Here is a tiny trained network, its code and every weight. The questions are about switching its units off for an input and a class, where a switched-off unit gives its printed mean instead of its output.

import numpy as np


def w(rows, s, z=0):
    codes = np.array(rows[::2]) - 128.0
    scale = np.full(codes.shape[1], s)
    scale[-1] = z or s
    return codes * scale


def f(y):
    return np.maximum(y, 0)


def log_softmax(a):
    a = a - a.max(-1, keepdims=True)
    return a - np.log(np.exp(a).sum(-1, keepdims=True))


def net(x, mask):
    res = np.array(x, float).reshape(1, 3) / 4 @ E
    y = f(res @ A[0][:, :-1].T + A[0][:, -1])
    res = res + np.where(mask, y, B[0][:, -1]) @ B[0][:, :-1]
    return log_softmax(res[-1] @ U[:, :-1].T + U[:, -1])


A, B = {}, {}
E = w([
[150,135,91,77,61,177],'x0',
[97,2,162,128,137,121],'x1',
[82,169,211,26,139,133],'x2',
],0.0093)
A[0] = w([
[186,163,139,193,116,71,184],'neuron 1',
[167,178,76,172,195,134,106],'neuron 2',
[166,220,88,134,106,73,185],'neuron 3',
[48,107,179,81,154,156,199],'neuron 4',
[82,77,106,175,47,217,255],'neuron 5',
[119,255,78,164,62,172,115],'neuron 6',
],0.01,0.0034)
B[0] = w([
[82,34,142,165,156,219,202],'neuron 1',
[73,40,215,157,134,162,194],'neuron 2',
[54,182,147,30,66,254,227],'neuron 3',
[248,174,193,175,173,9,255],'neuron 4',
[194,27,89,165,127,52,247],'neuron 5',
[85,146,167,95,3,126,242],'neuron 6',
],0.0077,0.007)
U = w([
[105,150,173,59,38,178,111],'0',
[146,50,2,130,106,94,72],'1',
[135,52,234,89,162,91,252],'2',
[83,206,160,78,201,84,1],'3',
[97,60,174,154,147,164,81],'4',
],0.009,0.0024)

Each question gives the input, the list of numbers given to net, and the class t.
The units are the neurons (one row each of A and B). Each row of codes is followed by its name. A weight is (code - 128) times the scale printed after its matrix; where a second scale follows, it is the last column's (A, B and U).
mask holds one flag per neuron, in row order. A switched-off neuron (its flag False) gives its mean, the last column of its row in B, instead of its output. The means were averaged over made-up inputs and are rounded, as every weight is.
A unit's drop is (log p(t) with every unit on - log p(t) with that unit switched off) / (log p(t) with every unit on - log p(t) with every unit switched off).
The circuit of an input: a set's keep is (log p(t) with only the set's units on - log p(t) with every unit switched off) / (log p(t) with every unit on - log p(t) with every unit switched off). Starting from all 6 units, units are removed one at a time, each time the one whose removal leaves the highest keep (on an exact tie, the one counted first), for as long as the keep stays at least 0.8.
circuit, biggest first: the units of the circuit, biggest drop first
unit that matters most: the unit with the biggest drop
k most important neurons: the k neurons with the biggest drops, biggest first
drop of u: that unit's drop, to one decimal
input [6,1,1], class 1: unit that matters most -> neuron 3
input [-3,-1,-7], class 4: circuit, biggest first -> (neuron 2; neuron 1)
input [-3,-3,-6], class 4: circuit, biggest first -> (neuron 1; neuron 2)
input [4,-3,-6], class 0: 3 most important neurons -> (neuron 6; neuron 3; neuron 4)
input [-3,-7,-7], class 0: 2 most important neurons -> (neuron 3; neuron 6)
input [6,-3,-6], class 0: 2 most important neurons -> (neuron 6; neuron 3)
input [-6,-5,2], class 0: circuit, biggest first -> (neuron 3; neuron 4)
input [7,6,-1], class 1: circuit, biggest first -> (neuron 5; neuron 2)
input [0,-3,-3], class 0: circuit, biggest first -> (neuron 3; neuron 6)
input [-5,5,-4], class 1: 2 most important neurons -> (neuron 2; neuron 4)
input [-3,-1,-6], class 4: 2 most important neurons -> (neuron 2; neuron 1)
input [-7,-8,-8], class 4: 2 most important neurons -> (neuron 1; neuron 2)
input [-4,-4,3], class 0: circuit, biggest first -> (neuron 3; neuron 5)
input [8,5,1], class 1: unit that matters most -> neuron 5
input [-3,-5,0], class 0: circuit, biggest first -> (neuron 3; neuron 6)
input [-4,-1,4], class 3: 3 most important neurons -> (neuron 5; neuron 2; neuron 1)
input [-8,-7,-7], class 4: 2 most important neurons -> (neuron 1; neuron 2)
input [3,7,-4], class 1: drop of neuron 5 -> 0.2
input [-6,-3,-3], class 4: drop of neuron 2 -> 0.2
input [2,7,-3], class 1: unit that matters most -> neuron 5
